Below is a small trained network, with its code and all its weights. Each question gives an input and a class and asks what happens when units are switched off, that is, made to give their printed mean instead of their output.

import numpy as np


def w(rows, s, z=0):
    codes = np.array(rows[::2]) - 128.0
    scale = np.full(codes.shape[1], s)
    scale[-1] = z or s
    return codes * scale


def f(y):
    return np.maximum(y, 0)


def log_softmax(a):
    a = a - a.max(-1, keepdims=True)
    return a - np.log(np.exp(a).sum(-1, keepdims=True))


def net(x, mask):
    res = np.array(x, float).reshape(1, 8) / 4 @ E
    y = f(res @ A[0][:, :-1].T + A[0][:, -1])
    res = res + np.where(mask, y, B[0][:, -1]) @ B[0][:, :-1]
    return log_softmax(res[-1] @ U[:, :-1].T + U[:, -1])


A, B = {}, {}
E = w([
[128,127,128,128],'x0',
[210,105,113,254],'x1',
[128,128,128,128],'x2',
[175,53,235,107],'x3',
[129,129,128,130],'x4',
[129,133,130,130],'x5',
[226,182,87,62],'x6',
[129,123,128,128],'x7',
],0.0095)
A[0] = w([
[169,126,103,179,68],'n1',
[108,197,86,150,85],'n2',
[178,175,121,111,102],'n3',
[146,141,161,121,102],'n4',
[106,146,131,56,8],'n5',
[143,103,83,193,109],'n6',
[175,142,116,87,50],'n7',
[77,99,148,153,206],'n8',
[176,153,107,134,101],'n9',
[167,131,99,103,86],'n10',
[101,95,115,126,180],'n11',
[94,116,130,97,3],'n12',
[161,123,191,93,131],'n13',
[156,123,100,171,35],'n14',
[185,129,98,88,48],'n15',
[103,193,32,150,11],'n16',
[157,91,133,129,133],'n17',
[104,150,70,144,34],'n18',
[167,142,110,94,38],'n19',
[94,146,132,79,43],'n20',
[158,145,145,109,111],'n21',
[99,148,119,7,35],'n22',
[207,140,123,184,47],'n23',
[133,166,76,153,27],'n24',
],0.017,0.0024)
B[0] = w([
[84,238,175,70,190],'n1',
[129,45,128,116,194],'n2',
[68,124,114,175,191],'n3',
[140,79,124,114,152],'n4',
[141,225,153,93,200],'n5',
[95,213,102,122,202],'n6',
[65,66,92,212,186],'n7',
[93,93,81,207,192],'n8',
[119,171,124,154,177],'n9',
[75,113,77,176,174],'n10',
[77,140,89,172,157],'n11',
[94,166,93,120,160],'n12',
[184,28,153,77,197],'n13',
[93,205,169,91,175],'n14',
[53,100,47,219,191],'n15',
[183,27,162,71,225],'n16',
[187,115,148,61,164],'n17',
[153,42,137,103,178],'n18',
[74,88,61,207,177],'n19',
[117,254,121,108,185],'n20',
[140,73,68,153,163],'n21',
[100,191,172,93,253],'n22',
[144,197,192,92,212],'n23',
[167,87,185,88,180],'n24',
],0.008,0.013)
U = w([
[84,85,63,162,252],'0',
[156,160,121,41,30],'1',
[199,30,121,5,85],'2',
],0.013,0.0039)

Each question gives the input, the list of numbers given to net, and the class t.
The units are the neurons (one row each of A and B). Each row of codes is followed by its name. A weight is (code - 128) times the scale printed after its matrix; where a second scale follows, it is the last column's (A, B and U).
mask holds one flag per neuron, in row order. A switched-off neuron (its flag False) gives its mean, the last column of its row in B, instead of its output. The means were averaged over made-up inputs and are rounded, as every weight is.
A unit's drop is (log p(t) with every unit on - log p(t) with that unit switched off) / (log p(t) with every unit on - log p(t) with every unit switched off).
most important unit: the unit with the biggest drop
k most important neurons: the k neurons with the biggest drops, biggest first
drop when u is switched off: that unit's drop, to one decimal
input [-7,-2,7,-4,5,4,4,-4], class 0: most important unit : n13
input [-8,2,-6,8,-4,0,-7,6], class 2: 4 most important neurons : [n13, n17, n15, n7]
input [-3,-6,6,-8,-1,2,3,-1], class 2: 2 most important neurons : [n16, n2]
input [-2,4,-6,-3,-1,4,-3,1], class 1: 2 most important neurons : [n15, n7]
input [0,2,-3,6,-2,4,6,8], class 0: 3 most important neurons : [n15, n16, n7]
input [8,-4,6,-5,0,-3,4,-8], class 2: 2 most important neurons : [n16, n2]
input [-7,-8,7,6,2,-8,8,-3], class 0: 2 most important neurons : [n7, n15]
input [-7,1,0,-8,7,6,-5,-4], class 2: drop when n16 is switched off : 0.2
input [-5,-3,-5,-3,0,-1,4,4], class 0: drop when n15 is switched off : 0.1
input [-2,3,7,-8,-7,-4,-5,8], class 2: drop when n16 is switched off : 0.3
